Below is a small trained network, with its code and all its weights. Each question gives an input and a class and asks what happens when units are switched off, that is, made to give their printed mean instead of their output.

import numpy as np


def w(rows, s, z=0):
    codes = np.array(rows[::2]) - 128.0
    scale = np.full(codes.shape[1], s)
    scale[-1] = z or s
    return codes * scale


def f(y):
    return np.maximum(y, 0)


def log_softmax(a):
    a = a - a.max(-1, keepdims=True)
    return a - np.log(np.exp(a).sum(-1, keepdims=True))


def net(x, mask):
    res = np.array(x, float).reshape(1, 3) / 4 @ E
    y = f(res @ A[0][:, :-1].T + A[0][:, -1])
    res = res + np.where(mask, y, B[0][:, -1]) @ B[0][:, :-1]
    return log_softmax(res[-1] @ U[:, :-1].T + U[:, -1])


A, B = {}, {}
E = w([
[96,157,200,246,174,177],'x0',
[43,232,40,151,37,175],'x1',
[197,246,103,194,113,81],'x2',
],0.013)
A[0] = w([
[135,71,193,108,159,92,133],'N0',
[62,188,159,93,64,139,81],'N1',
[58,124,101,140,44,179,132],'N2',
[32,176,123,135,79,137,80],'N3',
[132,191,176,173,170,165,73],'N4',
[37,75,148,75,160,195,163],'N5',
[169,73,144,154,169,83,50],'N6',
[82,206,106,110,123,135,151],'N7',
[230,94,5,34,109,129,30],'N8',
[230,116,140,95,211,167,104],'N9',
[193,193,110,186,132,52,188],'N10',
[86,137,154,240,174,143,43],'N11',
[29,127,118,119,89,147,177],'N12',
[202,108,162,127,137,95,121],'N13',
[84,177,217,140,182,198,124],'N14',
[133,94,46,56,82,72,10],'N15',
[192,123,200,129,199,27,121],'N16',
[227,181,88,172,143,105,160],'N17',
[118,129,174,121,154,84,64],'N18',
[230,181,120,164,110,127,157],'N19',
[60,65,133,78,145,188,160],'N20',
[53,36,136,100,119,216,181],'N21',
[96,104,110,225,187,160,5],'N22',
[229,236,123,139,145,62,147],'N23',
[201,198,93,169,137,64,183],'N24',
[99,113,174,217,135,179,73],'N25',
[196,106,208,125,155,71,103],'N26',
[37,184,102,168,51,147,75],'N27',
[160,51,175,128,224,129,111],'N28',
[185,148,115,13,65,60,2],'N29',
[111,138,200,199,166,248,41],'N30',
[111,104,51,172,58,196,55],'N31',
[99,101,164,254,158,202,19],'N32',
[92,112,66,161,70,170,151],'N33',
[117,177,113,94,82,151,144],'N34',
[115,145,65,74,115,36,18],'N35',
],0.011,0.0028)
B[0] = w([
[169,179,121,151,160,215,200],'N0',
[147,145,205,144,151,192,190],'N1',
[172,159,122,149,141,209,212],'N2',
[202,152,171,147,143,200,211],'N3',
[140,104,157,90,57,47,202],'N4',
[6,27,46,169,225,110,215],'N5',
[182,196,170,115,141,159,187],'N6',
[171,185,177,131,184,184,200],'N7',
[162,107,182,47,31,27,225],'N8',
[174,211,186,143,144,207,198],'N9',
[84,49,56,180,172,123,238],'N10',
[138,106,185,40,27,67,219],'N11',
[146,127,132,178,140,215,198],'N12',
[170,218,150,93,181,196,188],'N13',
[125,85,163,100,83,52,209],'N14',
[156,100,148,65,55,80,204],'N15',
[163,197,151,172,142,209,231],'N16',
[24,48,23,212,215,101,224],'N17',
[127,166,132,151,112,137,156],'N18',
[50,38,42,205,203,85,215],'N19',
[58,8,30,199,211,62,207],'N20',
[38,70,1,241,198,80,225],'N21',
[177,131,145,61,61,72,190],'N22',
[74,59,53,152,198,88,251],'N23',
[77,110,77,176,182,111,235],'N24',
[119,96,173,106,60,65,207],'N25',
[127,171,205,134,115,223,212],'N26',
[159,199,143,132,129,211,242],'N27',
[155,156,145,118,161,187,227],'N28',
[153,94,168,28,53,65,213],'N29',
[120,103,154,75,37,94,228],'N30',
[162,177,147,140,109,184,196],'N31',
[132,102,139,43,77,97,229],'N32',
[151,215,127,170,144,173,197],'N33',
[193,152,117,131,152,132,186],'N34',
[129,148,137,72,44,104,188],'N35',
],0.0077,0.017)
U = w([
[40,42,85,149,183,68,252],'0',
[154,174,169,116,134,172,55],'1',
[117,75,174,36,15,9,64],'2',
],0.013,0.0023)

Each question gives the input, the list of numbers given to net, and the class t.
The units are the neurons (one row each of A and B). Each row of codes is followed by its name. A weight is (code - 128) times the scale printed after its matrix; where a second scale follows, it is the last column's (A, B and U).
mask holds one flag per neuron, in row order. A switched-off neuron (its flag False) gives its mean, the last column of its row in B, instead of its output. The means were averaged over made-up inputs and are rounded, as every weight is.
A unit's drop is (log p(t) with every unit on - log p(t) with that unit switched off) / (log p(t) with every unit on - log p(t) with every unit switched off).
unit that matters most: the unit with the biggest drop
top k neurons: the k neurons with the biggest drops, biggest first
drop of u: that unit's drop, to one decimal
input [7,7,8], class 0: unit that matters most	N17
input [-5,4,-2], class 2: top 2 neurons	(N8; N15)
input [7,3,7], class 0: top 4 neurons	(N17; N19; N10; N23)
input [-7,-7,3], class 1: top 4 neurons	(N16; N9; N13; N26)
input [7,6,-4], class 2: top 2 neurons	(N30; N11)
input [-5,-4,2], class 2: top 3 neurons	(N8; N29; N27)
input [7,-7,-1], class 1: top 3 neurons	(N16; N28; N0)
input [-8,5,8], class 0: top 4 neurons	(N17; N23; N19; N24)
input [-7,-5,-6], class 2: top 4 neurons	(N8; N29; N15; N17)
input [8,-4,7], class 2: top 2 neurons	(N11; N4)
input [2,-6,5], class 1: top 2 neurons	(N16; N26)
input [-2,5,4], class 1: drop of N20	0.3
input [-1,3,-2], class 1: drop of N17	0.2
input [1,7,1], class 1: drop of N17	0.0
input [-3,3,1], class 1: unit that matters most	N11
